Each row has a name. Each piece below is followed by the name of the row it came from. Each question is about the rows just above it.

Q474: [ 99 145 147 175 128 118 140 163]
Q295: [ 84  75 147 175 128 118  99 146]
Q726: [145 124 118 175 163 128 140 147]
Q651: [122  75 128 133 147 144 116 175]
Q947: [ 84 139 147 175 128 118 140 163]
[ 99 146] -> Q295
[ 99 145 147 175 128 118 140 163] -> Q474
[145 124 118] -> Q726

